In the rows, zero is written as 128.
Each row has a class, written as a number after it; each block has new classes, again numbered from 0 up.
[139 105 134 101 159 140 151 179 100 137 158 101  39 177  66 111 165 107
 130 146 127 131 167  94 148 158 130  55 178 127 137 146 126 176 136]	3
[116 146 160 113  39 134 140 133 142 207 132  78 110 117 177 109 129  65
 141 167 112 120 129 103 129 176 115 133 116 121 129  70  96 130 115]	8
[ 86 175 170  94 107 134 140 127 104 142 132 110 119 100 190 142 133  56
 151 152 128  88 114  86 156 160  92 138 120 129 141  85 127 109 120]	0
[157  98 132 111 152 179 145 170 118 132 106  87  55 183  95  71 116 135
 103 129 133 150 133 101 140 143 167  46 168 150 182 121 151 158 122]	3
[118 189 169 127  92 152 145 137 120 146 109 113 106  85 172 126 124  73
 112 143 149  82 108  78 156 159  91  85 110 140 119  79 117 106  92]	4
[146  98 123 111 134 148 161 178 103 131 127 130  52 160 117  77 151 131
 134 153 121 140 130  99 165 145 166  93 126 199 122 132  84 157 119]	10
[138  89 169  81 127 154 163 153  83 125 129 112  58 150  45 103 161 104
 151 140 152 102 180  89 140 165 123  65 164  93 156 136 155 126 139]	3
[130  78 156  95 108 163 162 154 110 128  96 114  68 148  63  54 141 107
 147  96 128 117 176 102 127 120 168 130 163 126 184  90 148 126 128]	7
[ 83 118 170 137  97  98 108 117 125 201 136  56 146  84  64  74 162 116
 169 129 116 168 147 124  83 122 155 133 143 100 189 125 134 133 117]	6
[134 151 130 121  73 133 125 113 113 173 103 115 122 113 151 104 109  68
 160 161 118 115  83  89 117 133 123 123 151 150 157  87 105 111 107]	5
[ 78 127 139 149 122 112  83 134 135 145 103  70 143  89  44  88 116 136
 140 151 125 121 119 142  97 131 165  90 112 116 169  93 122 134 103]	2
[122 170 190 151 109 132 118 125 112 135 136 121  81  91 147 107  81  93
 129 113 137  80  98  86 123 149 125  90 106 143 133  48 124 101  86]	10
[ 63 170 131 103  77 145 121 135 124 153 106 109 116 109 189 149 135  77
 107 152 136  72  97 113 145 156 123 130 130 127 114  95 103 121 101]	7
[ 65 203 181 131 117 133 121 143 110 137 122  82 113  90 118 101 133  74
 125 151 169  91  99 108 133 142 127  64 127  96 147  88 122 132  94]	0
[164 108 173 114 153 173 175 160 116 131 107  93  38 144  68  81 152 108
 134 116 123 112 152  92 145 164 122  44  90 157 197 102 126 123  88]	4
[105 112 138 123 101 125 148 125 124 132 106 108 151 104  80 116 162 115
 141 148 120 151 144 138 117 150 151 124  97 114 142 134 106 119 124]	9
[113  94 153 151  73 102 101 107 121 167 127  86 138 103  71  63 127 151
 157 171 111 168 131 132 101 135 194 115 103 135 161 115 125 145 102]	8
[114 146 143 118  64 156 132 107 147 190  96  97 137  98 160  84 132  72
 142 174 126 105 114  91 139 125 135  93 125 144 152  73  91 120  93]	1
[105 147 153 130  87 146 122 115 141 172 127  82 113  97 118  89 139  81
 140 171 124 116 129 104 157 139 142  90 134 131 142  74 118 135  99]	1
[132 108 188 114 159 170 143 147 109 153 102  86  45 139 105  61 152 154
 149 115 165 127 117  87 111 114 147  83 142 141 194 133 130 120 100]	6
[ 61 170 146 137 105 152 107 128 139 179 118  97 118  93 161 130 138  79
 128 171 137  78  90 103 144 137 126  97 121 128 121  61  88 116 102]	2
[106 176 159 108  61 139 144 156 131 153 115 120 125  87 129 122 124  46
 153 153 145  61 123  84 147 146 126  70 113 142 116  78  69 113  90]	4
[ 97 106 133 146  93  99 121 114  97 149 122 101 145 102 145  83 139  98
 146 173 114 189 136 127 134 147 149 135 129 118 151 112 116 149 122]	10
[154  61 118  91 115 175 161 152  96 126  98 137  76 188 181 100 158 117
  93 109 111 138 180  93 146 149 142 131 165 168 150 135 106 131 164]	3
[167  84 155  96 120 168 172 154  95 148 111  93  64 148  87  68 128 115
 139 122 129 139 180  72 131 154 146  69 134 144 186 116 152 141 129]	3
[133 132 193 120 171 158 159 154  92 120 152 131  60 132  82  99 155 108
 129 130 150 133 122  89 135 140 147  60 141 118 144 133 124 141 117]	9
[151 118 140 116 158 156 122 154 137 162  96  94  66 204 121  46 140 149
 112 113 131 132 141  94 137 141 167  46 152 160 164 140 152 131 100]	6
[ 87 126 137 141  96 158 140 134  90 172 125  99  73 101 116  56 142 103
 108 159 120 113 121  91 152 137 129 124 144 172 108  76 117 122 103]	10
[ 83 189 171 112 121 137 136 139 103 144 138  85 102 101 118 117 118  77
 145 172 160  88  95 103 134 154 110  56 112  89 142 109 130 124  84]	0
[130  89 165 100 134 179 149 158 130 153  85  90  67 156  83  65 147 138
 163 128 143 114 143  95 129 132 156 111 141 173 178 117 123 109 117]	6
[ 77  87 145 165 104 137 102 120 144 176 114  86 136 101 108 121 126 139
 149 151 123 147 144 144 102 158 131 104 117  93 158 105 162 138 111]	9
[ 65 106 128 125  92 121 112 121 122 173 114  84 167  57  54 120 134 138
 160 185 128 135 139 115 115 123 160 125 119 152 163 114 130 126 112]	1
[128 175 177 109  83  87 134 126 139 173 195  71  79  96 116 129 132  64
 160 136 129 114 132  94 117 151 119  61 116  58 139  98 119 152  86]	3
[143 133 161  76 170 176 178 157 111 132  98 102  65 153  97  67 154 114
 105 136 155 117 136  87 143 142 124  63 112 113 164 127 128 113 109]	2
[141  89 149 110 137 141 138 170  99 116 109 122  47 165  89 105 136 129
 134 100 142 119 174 107 122 161 137  97 148 133 166 126 141 130 138]	5
[ 65 102 155 184 134 125  88 119 115 151 103  87 143 100  44  94 148 119
 135 136 125 138 149 148  83 148 126  84 147  88 172 102 151 144 117]	9
[145 112 142  94 103 162 163 151 129 128 105 138  84 173 103 103 146 109
 119 121 121  93 145 119 138 155 156 100 123 135 137 126 113 118 118]	7
[145 112 150 122 121 117 139 158 137 138 135 113  57 170  87 105 157  83
 159 101 119 140 161 113 136 146 172  96 146 130 181  93 110 142 132]	5
[106 158 175 131  85 141 145 143 119 150 124  97 108  86  82  93 144  71
 134 157 135  99 121  97 134 147 129  78 114 133 137  88  89 120  88]	4
[ 85  81 145 140 110 109 116 118 128 163 119  92 150 126  25  78 151 109
 176 169 112 163 170 132 112 133 185 115 131 125 184  97 132 137 122]	8
[ 86 120 132 126 136 123 156 145 109 153 128  76 109  95  20  75 152  95
 142 134 116 154 154 120 125 129 168  98 107 145 179  91 117 125 104]	10
[ 68 104 111 124 110 109 139 128 121 186 144  57 101 103  54  97 203 112
 145 144  87 159 164 144 128 139 144 141 117 115 169 125 136 169 106]	7
[118  69 124 111  80 115 117 120 110 169 139  96 139 112  59  72 134 146
 141 157  92 164 139 121  93 117 168 134 166 131 160 147 139 146 127]	3
[162  51 118 105 100 171 137 148 144 131  69 132  94 196 148  75 147 126
 131 140 104 132 166 110 158 141 172 118 158 185 168 104  96 134 145]	1
[ 86 104 142 156  98 124 115 107 112 166 123 105 163  94  72  91 137 129
 131 169 111 153 137 134  93 147 145 101 116 106 131 138 132 132 107]	9
[110 167 163 116 104 169 128 145 135 145 125 117 108 118 137 137  81  76
 131 169 129  69  64 102 117 159 115  84 128 139 108  89  86 109  89]	9
[161  86 137  98 160 170 177 163  90 135 117 103  38 150  76  45 141 136
 120 106 123 137 173 103 155 151 126  77 122 157 164 122 165 130 116]	10
[ 57 108 145 133 117  81  85 147 108 108 119  93 170 107  32 127 104 131
 165 155 133 128 137 160  75 139 156 113 141  82 176 135 136 133 125]	0
[148  86 185 107 142 173 142 144  94 110 109 119  62 134  90  95 123 129
 128 122 137 103 152  92 128 147 145  90 131 153 184 104 121 113 123]	1
[ 87 134 178 105  98 185 127 126 115 173 116  95  84 101 170 110 115 100
 110 151 128  84  67  97 116 156 117  95 121 127 148  94 117 103  79]	9
[132  98 144 127 114 137 149 168 136 149 103 123  68 153 113  84 175 128
 136 118 133 144 140 112 155 138 152 120 157 155 152  91 124 142 142]	10
[102  74 103 139  98 146 114 101 127 155  61  93 174 109 102  78 149 118
 152 179 106 153 159 132 129 129 147 129 136 160 186 106 117 135 129]	1
[112  94 120 160 108 125 113 105 106 175 112  86 157  98  68  93 141 143
 128 166 104 163 127 156  86 135 127 117 120  84 159 136 126 126 132]	2
[ 61 114 113 125 128 118 117 143  99 113 119  91 156 111  56 100 121 122
 139 168 122 128 155 151 112 136 144 121 121 124 142 142 122 133 120]	0
[ 94 154 156 141  88 136 138 132 125 170 124  83 111  87 131 120 134  74
 144 164 125 129  84 106 106 137 116 123 135 115 137  82  81 133 104]	9
[134  38 131 101 132 166 147 159 126 128 108 131  87 188 109  88 150 147
 171 152  93 129 162 129 147 148 148 140 137 178 167 135 129 141 146]	0
[ 81 105 133 154 123  95 133 119 128 139 157 109 146 101  27 116 150 116
 174 173 116 158 178 131 114 139 162 103  99 101 117 132 123 142 109]	9
[102 104 137 127  95  72 111 136 120 129 120  96 156 100  42  97 124 144
 202 154 123 146 141 138  87 118 164 117 115 106 180 138 130 147 114]	0
[121 103 152  94 157 172 168 147  84 131 136 123  38 142  38  82 163 145
 127 139 140  93 142 101 133 134 149  70 116 135 142 155 144 131  88]	7
[ 85 129 122 151 113  99  80 132 160 167 122  90 149 111  71 118 119 167
 166 149 127 127 114 132  97 112 165 131 137 152 130 130 130 121 106]	6
[ 88 108 115 158 111  97  93 100 113 136 124 117 154 107  78 104 147 149
 131 184  97 130 134 131 119 137 160 138  99 142 105 127 103 119 118]	2
[102 134 171 119  92 154 123 112 141 181 135  87 103  90 113  91 142  91
 160 162 134  86 123 103 126 137 108  72 131 114 147  94 132 146  88]	3
[106  98 178  99 110 117 123 113 115 165 141 111 148  96  40  82 158 118
 164 166 105 125 137 121 108 139 152 115 114  97 162 133 130 117 117]	2
[132 179 203 100  64 106 143 139 126 148 172 103  85  89 143 120 107  84
 137 130 141 114  84  93 101 145 146  90 109  70 117 107  90 118  85]	9
[158  73 142 149 114 154 138 149  97 141 116 125  77 159 121  78 126 131
 142 151 118 151 151 124 152 178 138  85 137 141 139 117 138 148 136]	10
[156  62 108 102 105 177 137 142 131 172  75 134  88 203 157  42 161 148
 107 145 121 133 150 110 158 137 157  83 166 127 140 131 140 126 141]	2
[134 156 168 121  88 122 131 104 110 148 161 112  94  95 156 147 109 108
 123 138 124  95 105  85 109 148 115 104 104 117 122 108 117 106  96]	3
[160 110 175  95 155 147 148 135 102 133 130 136  62 154  78  71 159 136
 154 162 138 106 111  85 134 128 151  54 117 124 150 144 111 126 101]	2
[108 107 145 149 120 118 118 136 141 138 142  78 130  71   4 118 126 116
 192 176  99 130 112 149 109 129 120 117 115 139 168 105 112 143  93]	4
[156  99 169 139 117 143 135 162 103 149 139 116  63 149  95  80 135 126
 148 131 133 142 151 107 125 142 151  99 162 137 148 107 118 159 146]	8
[140  91 179 115 124 178 165 144 103 129  82 121  80 145  88  53 154 128
 110 119 141 127 151  98 113 150 142  81 125 129 163 125 128 117 117]	9
[105 115 133 143 131 146 158 124 120 141 108  91 128  87  46 120 185 121
 137 171 116 149 129 133 144 145 118 122  96 150 160 123 124 118 112]	4
[111 155 159 130  98 122 133 106  98 174 129 103 103 102 134 114 144  69
 149 150 145 130 119  96 118 151 111  88 130  87 165 106 135 118 104]	5

A new block, with new classes numbered from 0.
[188  93 108 159 168 113 177 170 116 100 187 159 162 170 207 129 131 182
 177 153 104 129 153 122 156 144 136 100 149 103 143  86 127 160  99]	8
[ 99 117 129 123 132 115  92  87 143 138 112 105 107 121 107 143 142 138
  97 107 122 141 118 108 131 106 134 121 139 151  94 130 119 106 147]	4
[122 117 117 152 132 122  94 125 146 114 134  89 132 123 109 136 129 144
 112 118  87 136 124  99 125 127 139 112 110 130 130 113 139 120 151]	8
[132 122 128 129 106 123  88 108 121 147 124 132 108 124 106 145 143 142
  77 117 122 128 126 127 140 124 122 105 138 133 113 159 137 159 153]	1
[104 151 172 140  71  75 153 148  29 138 151 106 131  98 152  87 182 129
 173 130 136  75 127 153 178 129 156  72  94 118 156 155 110  54 166]	5
[133 145 110 129 153 121  51 142 137 155 111  94 123 154 117 110 158 150
  80 119  75 126 116  71 153 114 144  97 124 142 107 119 147 172 109]	6
[124 106  86  98 196 178 213 116  74 146 188 148 151 129 134 201 117 157
 105 135  81 140 142  97  59 122 141 147 122 108 104 105 156 152 182]	7
[219 184  60  94 168  98  54 140  86 151 152 162 109 154 186 151 129 202
 104 115 108 136 142 177 189 201 155 128 205 118 117 133 168  96 150]	2
[134 146  83 107 173 147 169  89 127 145 138  96 138 187  99 171  80  80
 106  72 112 165 169 114  75  61 152 180  95 114 115 137 157  88 198]	7
[221 114 115 128 195 155  70 164 149  82 174 104 184 156 185 151 197 207
 152 125 167 132 125 103  87 131 181 103 139  41 149 170 106 124  80]	8
[124 196 162 132 140 171  75 147  55 149 123  65  81  59 117 153 144 206
 113 134 125  63 115 124 128  91 124 147 154 197  65 161 210 159 135]	6
[107 112  91 121 141 140  99  79 129 147 105 120 126 135 128 149 144 112
 112 118  94 163 133 105 130 124 121 105 134 125 105 113 128 111 133]	4
[133 218 137 127 191 176 177 162  86 145 189  49 134  90 166 213 152 173
 223  93 133  98 176 104  86 123 126 154 107 127 145 171 148 108 210]	8
[110 126 156 105 125 117 132  89  95 168 122 163 192  91 150 158 152 158
  68 124 101 110  86 131  91 140 136 142 133 118 105 152 154 145 150]	5
[135 172 183 172 155 133 130 172  58  94 184  75 117 118 163  85 201 219
 163 107 131  94 148 164 172 205 134  70 129 172 154 178 153 117  82]	8
[142 107 107 121 125 244 113 148 171 120 112 117 119 122 174  86 143 252
  72 130 150  93  44  91 220 179 164 207 138 209 127 144 138 127 175]	6
[162 130 137 142 110  68  80 125 146 140 138 125 129 126 103 111 155 149
 103 136 113 112 109  96 124 111 126 100 142 104 127  94  92 141 148]	3
[ 80 187 112 124 131  44  79  97 180 142 126 140  99 123 112 131 116 164
  53  77 154 114 111 141 138  80 146 119 154 226 100 133 110 131 170]	7
[ 95 137 204 105  64 117 139 158 126 136 146  74  69 113  77  97 129 225
 103 118 115 114  75  66 142 175 155 150 108 156 122 105 134  58 140]	8
[147 140  66 141 204 130 146 109  13 118 152 146 161 130 123 170 143 224
 108 130 100 110 150 173 151 171 154 113 172 165  92 163 183 149 122]	6
[125  96 109 172 133 140  79 128 145 131  92  92 112 115 118 123 147 133
 106 122 123 131 100  99 141 131 121 109 138 109 111  86 132 160 146]	6
[101 151  91 161 128 233 190  94  93 116 125 201 139 134 123 171  80 113
 101 133 146 133 134 178 130 164 118 168 125 183 134 101 155 152 108]	5
[130 189 120  51 144 147 169  95  92  99 152 182 150 137 133 154 107 136
 121 161  95 126 151 129 113  53 168 160 115 191 168 129 146 162 103]	3
[ 67 174 186 119 104 151 158 159  74  93 189  63 112  91  84  88 187 124
 126 133  81  98 156 149 140 150 170 111  69 107 169 121  98 112 130]	2
[203 121  99 159 212  85 132 137  88 132 177 109 162 108 151 121 201 203
 119 149  86 115 147  32  77  95 124  99  96  37 119 169 125 231 111]	3
[118  89  98 163 160 193 120 122 192  43 115 125 123  75 237 116 178 165
 142 131 142 168 107  81 131 144 112 125 100 105 187  85 115 204  71]	8
[138 127 129 155 137 115  94 134 139 112 142 100 126 114 131 129 151 159
 120 120  98 125 128  89 141 133 128 111 127 114 119 115 123 124 120]	8
[ 91 121 136 134 134 122 112  88 146 140 123  95 122 138 106 117 153 130
 109 138 100 139 129 110 122 120 134 118 114 148 122 113 134 115 147]	4
[ 98 112 134 113  41  74 225 137 135 160 108 151 148 185 143 126  14  86
 176  92  84 144 138 182 164  69 127  68  50 133 147  80 104 141 230]	2
[115 132 120 122 153 167 143 100  83 115 158 107  95  85 171 169 172 163
 101  98 117 134 160 102 140  86 108 131  67 145 149 186 142 189 186]	1
[136 199 124 106 128 166  92 156  64 171 194 102 111 148 111 210 168 203
  68 119 133 101 103  95 129 138 199 155 158 143 119 104 130 125 150]	5
[108 117 116 137 122 120 123 108 111 145 127 115 120 134 114 116 144 100
  85 111  92 132 120 104 148 107 135  90 130 133 106 116 119 108 156]	7
[ 88 139 188 119  77  75 161  70  96 129 113 120 157  98 157 125 173 186
 136 107 104 107 125 129 158  97 102  67  46 130 144 219 115 151 173]	1
[ 99 160  72 112 174 164 161 102  52 155 163  76 146  81 113 151 204 149
 105 111  76 109 131  66 136 156 162 150 131  99 106 182 120  58 200]	7
[138 111 121 121 120 113  65 143 154 122 130 129 125 125 120 129 128 155
  95 116 100 138 111  93 123 120 137  88 129 123 111 109 118 122 106]	8
[ 79 243 101 130 147 147  78 121  66 166 189  96 126 161 134 232 209 155
  95  87  83 151 156 126 135 123 136  85 156 226 136 150 111 166  93]	1
[138 157  49 148 207 167  98 136  37 149 174  61  93 131 137 167 177 117
 140 101 138 133 195 152 138 106 159  98 163 154 124 147 162 122 177]	4
[ 50 182 159 128 118  96 210 189  96 139 192 147 132  71  28 108 116 143
 114 124 147  36 140 102  95 103 185 167 109 154  79 197  65 129  97]	5
[156 131 112 132 118 109  86 139 149 153 132 116 132 145 134 116 142 131
  90 123  89 149 112 100 130 122 140 112 114  80 120 104 105 124 148]	2
[ 93  96 105  92 153  19 104 102 115  99 110 177 172 119 116  87 151 195
  82 149  74 122 111 142 139 154 173  68 137 136 127 130 137 172  82]	6
[127  91 128 138  98  92 105 125 136 151 119  85 121 116 126 161 114  99
 118 112  98 114 116 109 162 130 118 119 134 152 113  96 105 139 177]	0
[152 132 203 118 166 203  98 143  64 122 165 108 107 112  83 191 203 162
  81 102 188 141 105 109  73 132 153  46 150 113 125 152 113 129  86]	8
[ 99 109 154  62  66  84 235  93  38 175 126 193 155  98 146 114 109 171
 104 145 143  88 116 165 172 118 127 108 110 202 125 136 113 108 165]	0
[169  86 201  37 172 101 121 140  65 149 176  90 125 142 190  82 207 174
 105  92 123 128 150  98 113  67 161  85  79  86 123 191 142 111 144]	4
[ 90 131  75 119 181 139  75 151 127 173 162  56 171 129 110 100 186 110
 108  98  57 102 139 105 146 128 178 113 132 194 100 220 111  80 183]	4
[ 78 138 142 114 156 199 160  67  93 106 128  60 167 163  97 182 146  75
 137  92  56 154 146  99 146  72 164 141  85 187 113 209 116  70 130]	4
[157 136 212 106 105 118 140 142 116 138 132  81 121 166 137 160 121 161
 119  82 107 146  99 129 132 120 154  98 111  85 123 133 130 163 147]	2
[124 125 139  94 128 183 166 133  46 160 148 200 103 119  98 162 109 110
  70 116 164 129 121 152 105 155 147 135 155 143 113 114 148 118 121]	5
[166 157  85 112 164 215  40 185  82 147 123 158 104 104 211 124 149 110
 123 134 136 130 113  99 109  97 133  86 107 176 124 202 173 156  52]	5
[160 117  27 102 144 127  63 158  80 170 117  91 140 153 169 146 106 152
 106 105  68 144 110  92 121 115 192 117  98 110 125 170 207 156 162]	5
[108  92 170 162 131 143 184 136  84  84 150  66 105  64 130 104 158 134
 145  79 122  87 130  76 150  71 118 108  63  95  79 211  81 101 156]	7
[110 178 176  73 148 194 152 115  36 156 128  89 113 155 153 139 135 156
 148  59 105 133 164 170 145 142 115  91 102 199 105 218 186 104 104]	4
[193 163  86 172 182  86  28 125 153 143 183  88 180 119 181 169 223 199
 101 111 125 126 125 114  68 124 113 143 183  82 124  87  94 157 149]	3
[123 157 114 155 110 104  49 113 146 147 106 103 143 125 142 125 158 114
 101 118  93 120 107  83 139 115 136 114  89 109 130 139 125 127 136]	5
[ 85 129 103 140 144 141 133 163 130 102 120  93 105 127 194 134 138 171
 130  90 102 139  90  48 190  34 162 120  96 233 117 150  98 198  91]	6
[101 153  99 137 219 121 212  59  81 114 157 138 169 189 104 209 100 147
 171 126  65 160 190 157 112 150 134 110 101 191 131 172 163 126 150]	4
[114  99 120 142 150 106 120  88 150 128 116 123 115 121 128 131 128 135
 126 134 120 143 132 108 113  99 117 119 112 142 108 127 133 119 156]	4
[165 160 125 134 118 122  69 146 144 137 146 110 113 158 105 136 132 147
 109 120 108 120 119  97 131 104 135 103 133 141 133 101 107 155 129]	3
[151  88 128 112 131  88 105 119 151 145 116 103 132 133 152 149 129 119
 108 113 111 131 125  95 144 133 125 109 110 114 137 112 117 183 153]	0
[135 132 182 128 130  70 148  75 138  70 129 169  83 102 141 178  94 214
 174 158 127 109 144 146 145 135  94  87  49 160 167 197 163 162 206]	1
[ 90 191  83  54 101 175 152 118  32 151 150 131 204 141  91 144 140 129
  78  77  33 142 154 141 121 120 164 139 104  99  74 175  90  65  48]	2
[113 229  92  93  85 188  77 185  72 170 165 112 113 160  86 232 115 151
 136 115  90 119 114 148 156 147 183  62 171 164 110 105  88 103 124]	2
[108 200 123 121 130 160 171 145 111  90 128 148 120  54 101 181  79 142
 194 104 102  79 150 135 136 160 103 180 192 156  75 174 109 158  60]	3
[102  94  52 128 145  39 101 130  74 171 140  69 108  73 119 118 146 181
  61  78  85 132 115  74 127 137 133 142 100 192  81 184 126 105 163]	0
[149 140 136 142 150 145 174 110  37 204 147 101 113 165 112 157 143 118
  90 114 139 142 129 134 103 104 137  94 166 132 104 106 185 124 197]	7
[109  91 137 133 125 132  57 167  85 149 148 111 146  84 129 126 235 134
  84 114  66 171  76  92  76 186 119   8 119  57 106 122  63 123  59]	2
[122 125 124 139 132 104 102 133 144 158 137  80 104 143 111 100 154 125
  96 110  96 132 121  68 113 122 131  96 104  87 112 106 127 123 159]	7
